Here is a tiny trained network, its code and every weight. The questions are about switching its units off for an input and a target symbol, where a switched-off unit gives its printed mean instead of its output.

import numpy as np


def w(rows, s, z=0):
    codes = np.array(rows[::2]) - 128.0
    scale = np.full(codes.shape[1], s)
    scale[-1] = z or s
    return codes * scale


def norm(h):
    return h / np.sqrt((h * h).mean(-1, keepdims=True) + 1e-5)


def softmax(a):
    e = np.exp(a - a.max(-1, keepdims=True))
    return e / e.sum(-1, keepdims=True)


def log_softmax(a):
    a = a - a.max(-1, keepdims=True)
    return a - np.log(np.exp(a).sum(-1, keepdims=True))


def net(x, mask):
    ids = ['γδεζηθλξπστφψω'.index(c) for c in x.split()]
    T = len(ids)
    res = E[ids] + P[:T]
    u = 0
    for l in range(3):
        r = norm(res)
        for j in range(2):
            rows = slice(2 * j, 2 * j + 2)
            q, k, v = (r @ M[l][rows].T for M in (Q, K, V))
            z = softmax(np.where(np.tri(T) > 0, q @ k.T / 2**0.5, -1e9)) @ v
            o = O[l][rows]
            res = res + np.where(mask[u + j], z, o[:, -1]) @ o[:, :-1]
        u += 2
    return log_softmax(norm(res)[-1] @ U[:, :-1].T + U[:, -1])


Q, K, V, O = {}, {}, {}, {}
E = w([
[200,164,252,82,154,143,130,136],'γ',
[114,149,138,135,154,92,118,135],'δ',
[129,148,123,121,147,102,103,125],'ε',
[104,114,153,161,95,156,68,176],'ζ',
[114,132,135,123,152,110,128,137],'η',
[127,141,135,126,140,101,125,121],'θ',
[122,58,105,187,104,60,164,100],'λ',
[103,171,128,200,129,166,108,160],'ξ',
[137,134,122,124,149,112,125,120],'π',
[122,146,123,122,155,101,124,124],'σ',
[110,27,102,64,168,236,106,164],'τ',
[111,151,129,234,147,165,103,172],'φ',
[107,143,150,119,155,103,113,127],'ψ',
[156,114,55,45,70,134,186,214],'ω',
],0.039)
P = w([
[139,105,61,128,58,203,192,38],'0',
[198,113,92,158,250,184,134,161],'1',
[164,117,119,125,250,167,145,174],'2',
[151,104,118,100,246,145,144,184],'3',
[129,106,113,89,242,128,138,196],'4',
[108,109,104,70,235,117,123,180],'5',
[97,113,82,45,210,103,105,160],'6',
],0.011)
Q[0] = w([
[103,135,150,140,70,175,185,127],'0.h1',
[94,71,166,135,99,113,136,128],'0.h1',
[126,156,165,85,136,161,63,219],'0.h2',
[148,55,183,157,4,198,108,161],'0.h2',
],0.016)
K[0] = w([
[130,140,120,135,190,95,120,177],'0.h1',
[141,45,134,118,131,87,64,130],'0.h1',
[161,188,148,102,117,252,118,233],'0.h2',
[193,74,144,128,194,70,41,244],'0.h2',
],0.013)
V[0] = w([
[67,122,101,178,47,128,182,161],'0.h1',
[113,109,64,163,103,147,42,160],'0.h1',
[129,150,100,75,19,146,1,130],'0.h2',
[46,65,124,68,113,179,140,152],'0.h2',
],0.0093)
O[0] = w([
[169,104,140,2,78,142,24,71,250],'0.h1',
[165,69,81,32,35,12,145,91,101],'0.h1',
[132,244,119,227,165,125,171,113,80],'0.h2',
[130,137,72,141,242,200,121,40,157],'0.h2',
],0.0087,0.0013)
Q[1] = w([
[50,83,107,65,185,68,208,117],'1.h1',
[161,202,161,76,192,1,27,123],'1.h1',
[77,176,106,61,240,27,100,110],'1.h2',
[107,83,36,211,125,126,35,220],'1.h2',
],0.0098)
K[1] = w([
[41,60,107,100,164,81,163,109],'1.h1',
[119,210,144,112,130,90,118,2],'1.h1',
[66,150,130,143,34,187,161,33],'1.h2',
[57,122,9,142,122,83,94,162],'1.h2',
],0.012)
V[1] = w([
[236,168,182,190,115,128,57,109],'1.h1',
[160,86,154,115,127,163,90,177],'1.h1',
[168,178,251,109,97,184,163,85],'1.h2',
[237,117,119,181,141,158,191,72],'1.h2',
],0.012)
O[1] = w([
[71,185,171,103,181,126,136,162,62],'1.h1',
[127,131,112,122,171,155,89,144,141],'1.h1',
[210,161,194,130,128,172,165,106,254],'1.h2',
[248,186,109,176,135,149,70,131,39],'1.h2',
],0.016,0.0027)
Q[2] = w([
[139,168,193,47,163,61,143,141],'2.h1',
[125,85,150,101,138,53,137,92],'2.h1',
[132,165,127,144,172,126,125,96],'2.h2',
[173,147,140,110,205,1,149,124],'2.h2',
],0.023)
K[2] = w([
[171,251,95,135,143,108,152,45],'2.h1',
[147,129,104,110,46,144,112,17],'2.h1',
[123,184,140,151,125,211,69,98],'2.h2',
[151,177,143,107,6,140,120,43],'2.h2',
],0.015)
V[2] = w([
[87,122,137,159,43,184,103,192],'2.h1',
[178,167,83,189,102,158,170,98],'2.h1',
[93,114,134,242,118,125,198,53],'2.h2',
[82,167,154,159,106,188,10,91],'2.h2',
],0.011)
O[2] = w([
[187,156,124,185,254,56,69,245,133],'2.h1',
[45,107,152,51,150,60,117,136,97],'2.h1',
[100,92,235,94,149,59,45,43,67],'2.h2',
[104,36,144,191,210,157,213,172,254],'2.h2',
],0.0088,0.0022)
U = w([
[107,141,126,246,130,146,132,156,230],'γ',
[67,111,161,75,106,147,126,181,142],'δ',
[103,170,141,117,129,59,127,127,160],'ε',
[118,118,110,130,153,120,215,90,92],'ζ',
[141,64,118,111,161,219,114,113,42],'η',
[162,144,189,112,105,165,137,147,250],'θ',
[137,126,136,68,155,132,47,130,63],'λ',
[178,88,126,89,194,80,160,160,3],'ξ',
[198,133,118,200,126,129,89,119,113],'π',
[145,59,148,190,80,103,119,116,208],'σ',
[160,149,80,157,205,100,128,70,21],'τ',
[163,155,86,100,84,131,152,181,138],'φ',
[112,89,175,153,186,138,89,62,52],'ψ',
[106,182,98,120,126,168,91,84,128],'ω',
],0.013,0.0047)

Each question gives the input, a string of symbols that net reads in full, and the target symbol t.
The units are the heads (2 rows each of Q, K, V and O). Each row of codes is followed by its name. A weight is (code - 128) times the scale printed after its matrix; where a second scale follows, it is the last column's (O and U).
mask holds one flag per head, layer by layer. A switched-off head (its flag False) gives its mean, the last column of its rows in O, instead of its output. The means were averaged over made-up inputs and are rounded, as every weight is.
A unit's drop is (log p(t) with every unit on - log p(t) with that unit switched off) / (log p(t) with every unit on - log p(t) with every unit switched off).
The circuit of an input: a set's keep is (log p(t) with only the set's units on - log p(t) with every unit switched off) / (log p(t) with every unit on - log p(t) with every unit switched off). Starting from all 6 units, units are removed one at a time, each time the one whose removal leaves the highest keep (on an exact tie, the one counted first), for as long as the keep stays at least 0.8.
circuit, biggest first: the units of the circuit, biggest drop first
most important unit: the unit with the biggest drop
heads that matter: for each layer, one digit per head in row order, 1 if its drop is at least 0.15 and else 0, layers parted by /
drop of u: that unit's drop, to one decimal
input τ ψ η σ, target τ: circuit, biggest first	[1.h2 0.h2]
input ζ ξ δ ξ ξ ξ σ, target ζ: circuit, biggest first	[0.h2 2.h2 0.h1 1.h1]
input ψ θ φ ψ ζ τ θ, target ψ: most important unit	0.h1
input ε ξ ε ε, target ε: circuit, biggest first	[0.h2 1.h1]
input ω ε ξ ζ ε ξ, target δ: circuit, biggest first	[1.h2 0.h1]
input ω θ θ θ ψ, target ω: heads that matter	01 / 00 / 10
input θ τ π λ ψ σ, target θ: circuit, biggest first	[0.h1 1.h2 0.h2]
input π ψ θ θ ψ ε, target π: heads that matter	10 / 01 / 00
input ψ λ ψ θ ζ θ, target ψ: heads that matter	10 / 00 / 01
input η λ σ, target η: heads that matter	11 / 00 / 00
input ψ δ σ σ, target ψ: circuit, biggest first	[2.h2 0.h1]
input φ σ θ, target φ: heads that matter	10 / 00 / 01
input δ τ ψ, target δ: circuit, biggest first	[0.h2 1.h2]
input λ ε θ, target λ: circuit, biggest first	[0.h1]
input ω θ γ ψ φ σ, target ω: heads that matter	11 / 00 / 10
input γ θ θ φ θ, target γ: heads that matter	10 / 00 / 00
input ε θ σ θ, target ε: heads that matter	01 / 00 / 00
input σ π η θ θ, target σ: drop of 1.h1	0.5
input θ θ ζ ψ, target θ: drop of 1.h2	0.6
input ψ ξ γ ψ σ π ζ, target γ: drop of 0.h2	2.1
input ψ ζ σ, target ψ: drop of 1.h2	-0.1
input σ σ π σ, target σ: most important unit	1.h1
